Below is a small trained network, with its code and all its weights. Each question gives an input and a target symbol and asks what happens when units are switched off, that is, made to give their printed mean instead of their output.

import numpy as np


def w(rows, s, z=0):
    codes = np.array(rows[::2]) - 128.0
    scale = np.full(codes.shape[1], s)
    scale[-1] = z or s
    return codes * scale


def norm(h):
    return h / np.sqrt((h * h).mean(-1, keepdims=True) + 1e-5)


def f(y):
    return y / 2 * (1 + np.tanh(0.7978845608 * (y + 0.044715 * y**3)))


def softmax(a):
    e = np.exp(a - a.max(-1, keepdims=True))
    return e / e.sum(-1, keepdims=True)


def log_softmax(a):
    a = a - a.max(-1, keepdims=True)
    return a - np.log(np.exp(a).sum(-1, keepdims=True))


def net(x, mask):
    ids = ['ΘΛΠβγδημξσφψ'.index(c) for c in x.split()]
    T = len(ids)
    res = E[ids] + P[:T]
    r = norm(res)
    for j in range(2):
        rows = slice(2 * j, 2 * j + 2)
        q, k, v = (r @ M[0][rows].T for M in (Q, K, V))
        z = softmax(np.where(np.tri(T) > 0, q @ k.T / 2**0.5, -1e9)) @ v
        o = O[0][rows]
        res = res + np.where(mask[j], z, o[:, -1]) @ o[:, :-1]
    y = f(norm(res) @ A[0][:, :-1].T + A[0][:, -1])
    res = res + np.where(mask[2:14], y, B[0][:, -1]) @ B[0][:, :-1]
    return log_softmax(norm(res)[-1] @ U[:, :-1].T + U[:, -1])


Q, K, V, O, A, B = {}, {}, {}, {}, {}, {}
E = w([
[96,152,157,100],'Θ',
[233,91,134,155],'Λ',
[164,188,116,57],'Π',
[202,182,1,150],'β',
[58,128,157,183],'γ',
[135,48,40,240],'δ',
[160,196,148,189],'η',
[91,142,148,95],'μ',
[36,172,28,143],'ξ',
[110,116,138,81],'σ',
[93,139,145,95],'φ',
[91,138,145,91],'ψ',
],0.021)
P = w([
[127,133,2,155],'0',
[92,133,15,160],'1',
[108,116,66,148],'2',
[103,113,65,160],'3',
[136,96,93,145],'4',
[127,98,105,141],'5',
[148,92,116,141],'6',
[153,93,132,133],'7',
[160,79,143,118],'8',
[170,81,158,122],'9',
[179,77,158,113],'10',
[207,81,163,120],'11',
[171,83,144,120],'12',
[198,70,149,125],'13',
],0.0062)
Q[0] = w([
[171,130,209,68],'head 1',
[97,125,176,79],'head 1',
[123,149,171,1],'head 2',
[206,39,238,103],'head 2',
],0.009)
K[0] = w([
[176,119,255,119],'head 1',
[132,84,196,163],'head 1',
[168,144,215,91],'head 2',
[167,82,217,150],'head 2',
],0.0099)
V[0] = w([
[17,179,86,140],'head 1',
[85,169,155,253],'head 1',
[140,59,47,42],'head 2',
[109,241,142,120],'head 2',
],0.0067)
O[0] = w([
[219,94,179,171,253],'head 1',
[165,184,131,36,132],'head 1',
[126,207,254,128,181],'head 2',
[171,21,90,105,170],'head 2',
],0.0069,0.0056)
A[0] = w([
[112,189,69,142,54],'neuron 1',
[149,158,77,6,68],'neuron 2',
[114,61,78,115,188],'neuron 3',
[122,143,155,179,65],'neuron 4',
[201,153,77,83,107],'neuron 5',
[97,63,133,140,92],'neuron 6',
[105,130,205,57,87],'neuron 7',
[105,213,87,130,96],'neuron 8',
[92,188,140,166,142],'neuron 9',
[61,104,114,222,193],'neuron 10',
[140,194,182,67,2],'neuron 11',
[27,150,100,122,204],'neuron 12',
],0.013,0.0057)
B[0] = w([
[139,119,115,97,173],'neuron 1',
[220,146,102,124,180],'neuron 2',
[37,182,42,166,190],'neuron 3',
[127,129,174,126,132],'neuron 4',
[84,116,238,137,186],'neuron 5',
[128,218,116,199,146],'neuron 6',
[56,227,81,113,232],'neuron 7',
[146,74,109,62,175],'neuron 8',
[136,61,138,139,163],'neuron 9',
[114,122,254,78,255],'neuron 10',
[95,142,172,15,153],'neuron 11',
[110,64,70,86,225],'neuron 12',
],0.008,0.0062)
U = w([
[207,156,39,112,112],'Θ',
[102,138,144,125,92],'Λ',
[95,175,155,134,74],'Π',
[121,27,98,66,250],'β',
[112,146,124,133,73],'γ',
[146,127,133,87,177],'δ',
[197,162,169,5,32],'η',
[52,88,246,80,2],'μ',
[116,141,137,102,147],'ξ',
[94,154,148,127,25],'σ',
[77,108,86,216,123],'φ',
[114,166,141,102,151],'ψ',
],0.018,0.005)

Each question gives the input, a string of symbols that net reads in full, and the target symbol t.
The units are the heads (2 rows each of Q, K, V and O) and the neurons (one row each of A and B). Each row of codes is followed by its name. A weight is (code - 128) times the scale printed after its matrix; where a second scale follows, it is the last column's (O, A, B and U).
mask holds one flag per unit, heads first, then neurons. A switched-off unit (its flag False) gives its mean, the last column of its rows in O or B, instead of its output. The means were averaged over made-up inputs and are rounded, as every weight is.
A unit's drop is (log p(t) with every unit on - log p(t) with that unit switched off) / (log p(t) with every unit on - log p(t) with every unit switched off).
The circuit of an input: a set's keep is (log p(t) with only the set's units on - log p(t) with every unit switched off) / (log p(t) with every unit on - log p(t) with every unit switched off). Starting from the 12 units with the biggest drops (on a tie, the unit counted first), units are removed one at a time, each time the one whose removal leaves the highest keep (on an exact tie, the one counted first), for as long as the keep stays at least 0.8.
units of the circuit, in order: the units of the circuit, biggest drop first
most important unit: the unit with the biggest drop
k most important neurons: the k neurons with the biggest drops, biggest first
heads that matter: for each layer, one digit per head in row order, 1 if its drop is at least 0.15 and else 0, layers parted by /
drop when u is switched off: that unit's drop, to one decimal
input δ η φ ψ, target Θ: most important neuron : (neuron 2)
input φ β φ σ ξ γ η η ψ, target Θ: units of the circuit, in order : (head 2; neuron 2; neuron 10; head 1)
input ξ η γ ξ σ, target η: units of the circuit, in order : (head 1; neuron 2)
input Λ φ Θ β β β Λ β Λ ψ μ, target β: units of the circuit, in order : (head 1; neuron 12)
input δ Π Λ γ γ Θ, target η: heads that matter : 10
input Λ Π φ, target β: heads that matter : 10
input η ξ η Θ φ, target Θ: units of the circuit, in order : (head 2; neuron 2; head 1; neuron 10)
input Λ ξ φ ψ η Θ β ξ Λ δ β Λ Π φ, target β: heads that matter : 11
input ψ δ γ ξ φ η γ ξ μ, target η: 2 most important neurons : (neuron 2; neuron 11)
input η γ μ, target Θ: 3 most important neurons : (neuron 2; neuron 10; neuron 3)
input γ μ φ, target η: drop when neuron 2 is switched off : 0.3
input γ β Π φ γ ξ δ γ γ μ, target η: drop when neuron 7 is switched off : -0.3
input γ Π Θ, target η: drop when neuron 2 is switched off : 0.2
input ξ ξ η ξ σ, target Θ: drop when neuron 7 is switched off : -0.1
input Θ φ φ, target φ: most important unit : head 2
